The rows lie along a hidden order. The number after each row says roughly how far along it the row is, from 0 to 15. A new part has a new order.
In the rows, 100 means zero.
[130  92 106  91  96  76  97 105 115  99  74  80 113  77  93 107  94  97
 107  93  98 102  89  91 106]
7
[100 107  96 101  99 134  98  95  88  99 121 118 100 115 102 104  94 106
  96 114  97  99  96 105  97]
7
[ 41  85 100 103  94  56  84  97 108 103  80  89 137  80  91 104 124  94
  94  99  99 102  95 106  93]
8
[  0  85  86 102  98  23  84 106 108 109 112 109 178  97  86  89 120  94
  69 118  93 102 116 101 113]
9
[ 49 106 103  66 101 100  96  73 121 103 128 107 144 120  93  99  56 114
  81 123  96 101  87  85 113]
8
[142 104 100  82 111  86 105 110 107 111 118  90  83 116 104 105  81  97
  84 102  97 101 111  91 132]
12
[ 94 107  95 112 102 108 112 109  89 104 122 116  75 114 108  97 125  99
  95 102 100  98 115  96 108]
8
[ 72 101  89 121  99  92 112 122  79 100 117 102  38 106 111  94 146  88
  96  89 102  99 117  99  99]
7
[ 39  97 115 117 102  85  83 112  97  95 118  82 128 118  89  85 108  87
  76  80  94  99 127 104 109]
9
[108 102 102 141 109  71 106 118  90 101  94  87  86  83  95 117  77 108
  84 117  87 106 121 101 130]
14
[153 110 103  82 107 118 116 100 105 101  99 112  68 102 109 110  94 106
 113 101 100 100 109  86 109]
7
[126 100 105 131 102 101  98 112  89  98  87  87  77  96 104 107 120  98
 105  97 100 101 110 107  96]
10
[ 11 100 103 100  92  86 107  85 101  99 113 143 126 105 101  94 113 106
  86 111 100 100  99  88  87]
5
[ 99  89  87 116  98  83  82 114  98  95 107  79 117  95  86 115 103  98
  89  97  98  98 101 109 109]
9
[152 108 109 130 102 123 126 116  89  96  84 109  45  70 111 110 109 109
 120  94 108 100 108 105  96]
7
[ 97 114 106 147 104 135 116 105  80  94 123 135  80 101 106 105 105 117
  90 123  94 103 111 110 102]
9
[ 86 107 104 100 101  99 102  96 106  96 104 118 120  96  94 105  63 115
  90 121  94 105 107 108 115]
8
[155 101  86  86 111 105  83 112 104 104 103  94 102 122  94  88  74  87
  92  85  99  99  99  98 123]
12
[ 54 109 108 117 102 108 109  90  93 102 119 133 101 100 101 107  92 116
  62 122  93 103 107  95 107]
9
[  4  96  91 103  86  73 124 102  99  94 112 132 113 102 108  77 169  92
 108  97 109  97 112  88  76]
0
[ 63  96  88  93  97  73  96 111 105  94 111 101 123 108  99  91 113  92
  87 100 105 100 115  86 113]
6
[191  92 126 148  98  93  80  89  92 100  37  82  70  30  98 120  74 142
 125  89  93 107  84 117  89]
11
[102  88  92 115  94  72 102 116  94  98  77  70  88  92 102  90 162  77
 112  72 107  96 109 104  88]
4
[ 75  96  96 113 104  57 111 132  83 112 111  96  75 102 113 101 160  81
  82  84  99  99 119  96 106]
11
[155  98 113 121 106  94 111 118  97 102  82 102  59  77 102 122 115 101
 108  94  92 104 107 107 108]
11
[122 105  98 115 104 106 108  98 106  89  96  94 111  99  91 110  57 111
  99 121  94 104 108  98 123]
9
[ 60  98 101  68  95  86 102  89 122  99  86 111 132  95  96 101  88 105
 107  95 101 101  97  87  95]
4
[ 77  98 110 140 105  65  94 103  90 102 106 104 109  82  94 114 125 112
  82 120  86 106 110 105 114]
13
[ 66  95 120  98  83  96 110  79 111  96  56 136  98  66 100 103 122 112
 127  98 105 101  80 104  55]
1
[115 100 118  72 112  75  83  88 113 118  98  89 121  91  96 124  45 117
  79 116  85 105  86  87 124]
15
[  0 102 103  72  95  39 127  90 120 100 108 152 130  94 109 101 106 113
  96 123 100 103 107  67  99]
4
[169 105  94 131 110 124 100 112  88  97 109  82  62 112  99 106  96  94
  98  94  99  99 107 106 116]
10
[140  87  88 111  98  89  91 120 109  97  56  41  91 104  97  94 137  75
 124  66 108  97 108 103  96]
4
[ 93 102 100 124 101 126  97  98  91  99 106  99 103 103  96  98 100 103
  95 105  97 101 102 111  98]
9
[174  99  77 103 101 123 113 124 107  83  85  72 101 115  97  77 100  81
 126  71 113  95 122  97 107]
0
[ 38 101  76  67  97  81 109 108  97 102 143 119  95 144 114  75 155  80
  89  80 111  92 111  83  93]
2

[112 112 123 101 107 123 120 112 118 107 110 102 102 105 103 101 107 100
 101  97 104 103 106 113 117 105 101 121 104  98 107 113 124 112 109 120
 106 109 114 103 128 121]
12
[106 112 128 100 105  89 129 106 111 101  97 103 106 102 101 101 105 105
 100  98 109  99 103 116 110 103  99 112 101  99 107 122 118 109 113 121
 102 111 120  99 130 114]
5
[123 147 156 102 114 186 174 120 158 110 108 104 106 100 106 102 133 104
 101  98 103  99 121 159 127 118 100 140 105 102 116 113 127 133 107 159
 109 120 116 113 166 137]
12
[109 119 119 102 114 113 152 109 122 113 124 101 102  98 101 102 105 105
 103 105 103 109 130 114 128 105 102 118 103 106 107 110 133 144 117 123
 103 111 116 107 106 126]
13
[106 123 112 100 113 124 126 108 119 115 130 102 104 101 110 102 100 103
 102  90 107 112 128 119 117 102  99 115 100  97 106 129 121 110 117 121
 104 108 121 103 139 141]
8
[111 129 134 101 122 122 150 108 133 128 111 103 111  96 103 102 112 110
 100 109 106 103 132 140 118 115 101 138  97 104 109 127 159 133 122 156
 103 119 122 107 145 127]
4
[114 118 126 103 114 122 141 109 116 109 105 101  99 104 101 103 111 101
 102 131 106 127 109 114 124 106 100 127 105 100 108 104 114 119 108 124
 106 112 114 107 115 114]
10
[120 141 145 102 122 200 170 122 168 110  99 104 113  95 108 102 141 107
  99  83  96  83 126 198 121 118  98 162  98 102 118 117 140 128 109 151
 107 114 125 109 160 149]
4
[122 132 168 102 122 116 138 120 113 110  97 103 109 105 106 103 108 105
 100 100 103  94 115 119 128 104 100 118 104 103 110 121 131 126 111 152
 108 118 124 115 128 126]
12
[108 114 136 101 117 110 115 107 123 114 106 101 102 100 101 101 111 104
 102 109 110 110 117 115 118 105 100 121 103  97 107 125 121 115 109 129
 103 113 114 104 135 120]
7
[111 117 128 103 115 131 169 109 168 141 118 101 111  94 102 103 116 107
 103 105 106 107 158 149 147 127 100 155 100 111 115 124 182 138 132 160
 102 120 125 108 144 127]
11
[109 118 126 100 115 130 131 108 130 117  99 100 108 102 103 102 107 107
 100  97 101  97 125 133 121 109  99 129  99 105 107 116 147 109 118 126
 101 109 113 100 133 121]
4
[115 112 121 103 121 153 174 111 125 110 104 103 109 101 105 103 114 107
 101 106 100  94 124 142 127 116  99 145 100 103 116 104 137 136 112 146
 103 114 123 112 152 128]
7
[108 121 124 100 114 164 128 111 149 121 115 101 109 100 103 102 117 108
 100 108 106 107 119 148 125 119 100 145  99  96 115 124 160 124 118 158
 104 118 126 111 166 136]
2
[122 123 144 102 109 146 131 109 131 112 140 101  96 116 104 102 117 100
 103 121 109 128 101 113 128 111 102 133 109  95 105 109  96 120 110 152
 108 117 111 110 134 125]
13
[109 118 114 102 115 136 154 103 104 107 114 102 101 100 103 103 111 101
 101 111 105 103 105 116 116 103 101 117 103 103 104 114 116 117 104 120
 103 106 113 108 142 115]
7
[106 130 130 101 125 163 128 105 131 116 143 103 107 103 106 102 110 107
 102 106 120 120 120 127 120 113 101 130 104  99 115 148 104 119 122 144
 107 111 135 113 173 158]
2
[108 118 125 102 125 123 167 116 114 105  79 103 113  94 107 103 106 106
 100  71  92  75 122 134 106 103  99 108  96 104 112 117 118 128 109 114
 102 104 110 121 143 125]
9
[104 122 144  99 123 111 132 115 129 116 102 107 115  93 106 101 106 110
  99  74 109  82 147 131 123 108 100 136  97 103 117 138 154 114 124 123
 104 113 127 108 127 132]
8
[121 136 151 102 128 121 155 122 120 108 109 105 107 103 107 103 111 104
 100  89 102  86 120 125 124 104  99 123 104 103 110 117 132 117 108 135
 109 111 111 106 134 136]
15
[119 148 146 101 127 135 138 120 118 110 114 105 109  97 110 103 107 107
 100  78 101  92 125 126 117 102 101 118 100  98 111 131 122 105 113 140
 108 109 125 114 164 175]
10
[113 112 110 100 102 154 127 104 156 112 110 102 106  99 105 102 115 103
 100  89 100  93 119 136 113 114  99 120 100 106 111 113 122 114 108 128
 103 105 112 108 138 120]
8
[122 127 132 105 122 143 197 119 131 112 102 103 104 107 127 106 114 104
 102 110 103 101 120 137 126 112 100 125 104 101 114 100 116 134 113 145
 105 113 125 121 160 119]
12
[107 131 138 103 125 156 155 104 124 121 119 102 108 104 103 105 102 110
 102 116 113 101 118 154 127 116 100 140 101 108 114 133 125 132 119 153
 103 116 142 107 170 126]
0
[108 118 128 102 123 134 131 107 134 112 104 101 113  98 101 102 112 109
 101 111 108  99 113 117 124 110 100 121 100  98 109 126 124 134 115 145
 102 119 131 109 136 129]
1

[106  90  96 116  88  35  94  93 102 100  98 118 105  95 102 115  93   0
  98 107  92 115 107  99  94  99  90  99  93  99  96 106 102 100 104 133
  61 111 103  97 107 116 103  89  97 164  93  79 104  49  91  82  96  77
 105  84  91  75  45  98  98 107  99  46 164 127 102 110  98]
12
[ 88 113  95  97 124 132  92 117 101  74 100 111 102  90 127 108 103  94
 124 104 146 133 104 122 113 110 108 109 119 103 118 104 104  82  86  96
  93  97 107  82 120 128 106  92 131 124 117 105  67  53  87  83  95 123
  97  81 133  75  71 102 106 119 101  43 149  91 100  91 105]
15
[107 101  98 111  97 124  82 119  97  93  92  96 114  88  96  71 112 124
 100 108 111  64  96  94 106 103  92  96 117  88  98 105 100 109 101 104
  88  93 102 100 107  97  97 107  99 128 102  61 124  54  94  83 105  95
 103 116 103  94  83 100  91 107  91  70  61 161  87  91  95]
9
[100 101  99 105 102  37  86 138  96  93  97 102 105  93 100 120 102  85
 103 105 111 119  99 100  99 101 102 100  92  93 101  97  99 119  99 128
  75 102 103  93 105 112 100  86 106 154  99  60  89  62  78 104 100 100
 102  80 128  91  56 101 100 117 102  51 179 120  99  95  96]
11
[ 70  96  97 118  88 101  89 113 102 102  89  96 117  91  82 112 113  12
  92 109  87  66  95  82  96  97  82 107 120  86  88 104 100  91 106  88
  72  96  97 103  98  92  94 100  84 129  97 137 120  82 101  75 104 109
 108 120  83  80  77  99  85 106  85  67  73 111  86  98  91]
8
[161 102  95 119  98  85 116 138  80  92  87  97 120  81  87 100 115  11
  99 114 105 104 103  91 109  99 129 101  97  84  95 106 100 114 100 133
  70  94  98  98 102  92  96 117 100 147 105 105  84 112  93  60 122 117
 107  78  90 110  73 104  87 120  86  46  66  88  81  87  89]
1
[ 95 101 102  96 102 115 104 157 100  98 102 102  95 103 105 114  95 127
 102  95 109 105  99 104 100  97 100 107  85 102 102  92 100 116 101 117
 108 103  98  95 102 103 102  98 101  98 100  86  82 107  95 116  89 122
  99  84 122 124 132  99 103 102  96  61 139  84 105 101 101]
10
[115  98  97 116  94 151  67 121 117 100  87  95 118  87  85  96 116 112
  94 108 112 117  92  85 108  99  94 108 114  80  94 107 101  87 104  59
 106  87  99  88  99 111  94 132  94 107 103  85 127 137 119 102 128 111
 106  78  85 108 128 102  81 101  87   1  88 119  85  89  88]
12
[146  90  96 119  88  91 113 127  89 100  94 115 111  88  97  78  98  30
  96 108  96  91 110  96 104  97 113 101  67  95  96 108 102 126 105 153
  73 108  95 101 102  87 103 112  91 143  96  82 106  84  96  74  92  89
 108  85  81 118  99  98  90 105  85  48  93 115  93 108  95]
5
[142  93  99 111  94 102 112 138  92  97  97 116 103  93 107  68  95 133
  99 103 110  75 108 103 105  99 107  96  76  99 100 103 102 124 103 147
  85 107  99  98 105  96 104 105  97 137  97  52 109  72  93  95  84  96
 104  91 105 123 104  98  95  98  92  54 102 132  99 108  98]
8
[108  91  97 119  83 133  99  99 103 106  94 110 111  92  93  64  98  52
  93 106  92  60 102  90 104  97  86  97  99  93  92 111 102 105 108 109
  79 104  98 105 101  92  99 129  84 132  93  90 128  66 108  62  91  88
 107 104  67 111 109  96  86  93  79  56  45 129  91 109  93]
5
[101  90  95 119  88 138 116 109 104  99  94 118 109  93 103  96  97  75
  98 107 104  60 106  96 103  98  81 104 129  97  96 108 104  68 105  83
  69 105 102  94 101 117 102 101  91 140  97 132 104  69 112  61  79 122
 106 107  84  87  83  96  87  87  82  39  58  87  96 115  94]
8
[ 53 100  98 111  95  85  44 101 121  98  92 100 112  92  88 126 109  37
  98 105 105 147  88  91  97  99  73 110 107  87  96 100 100 104 104  82
 104  95 100  90 107 121  96 111 100 109 100  70 104  78  95 103 122  92
 104  79 105  86  95 100  94 113  95  30 176 125  93  92  92]
15
[ 64 116 101  92 118 114  88 135 104  88  97  80 105  96  97 138 116  45
 110 100 109 113  93 101 105 104 109 113 103  90 105  98  98  95  91  94
  90  85 102  95 103  91  95  95 114 107 113 145 103 121 100 116 125 124
  97 100 109  84 103 105 102 125  98  59 139  99  94  81 105]
15
[128 102  99 107 100 139 112 106  94  96  93  96 110  91  96  61 109  96
 101 105 111  61 101  95 113 101 116  93 101  90  98 109 101 100  99  94
  78  94 100  99 100  94  98 142  96 128 102 104 113  94 107  59  95 110
 103  89  78 118 109 101  90 101  84  63  20 105  89  95  94]
0
[ 61 107 102  98 104  55  71 141 102  98  96  83 106  96  88 127 110  65
  99 101 103 115  89  93  98  99 102 108  73  86  97  91  97 132  99 114
  94  92  97  97 101  89  95 101 104 114 101  81 104 102  82 129 114 105
 101  85 119 106 101 102  99 122  99  65 182 114  96  84  98]
11
[ 82 105 100 113  97  91  57 123 103  96  88  87 120  84  84  77 119 133
  94 108 117  81  91  86 103 101 105 105  73  77  96  99  97 137 100 102
 101  85  94  98 103  76  93 111  98 110 103  62 139  99  85 126 115  98
 106 102 100 107 113 101  86 117  92  70 129 153  81  82  91]
10
[117 101  98 108 102 121 110  88  99  99  93  98 109  90  94  68 107  48
  99 105 112  85 103  96 113  99 128  98  74  91  99 111 101  98  99  93
  76  94  96  96  97  84  99 149  97 119 103 131 119 124 110  70  96 108
 104  71  59 121 130 101  87 101  84  54  58  69  90  95  95]
0
[ 79  96  98 112  91 137  84 101 119 105  94  99 110  95  88 106 106  52
  94 103  94  89  96  87 103  97  85 107 109  88  92 107 101  76 105  68
  81  96  99  95  95 104  96 121  87 118  98 127 135 113 122  95 109 106
 104  95  70  95 114  99  87  97  86  12  93 109  95 102  95]
11
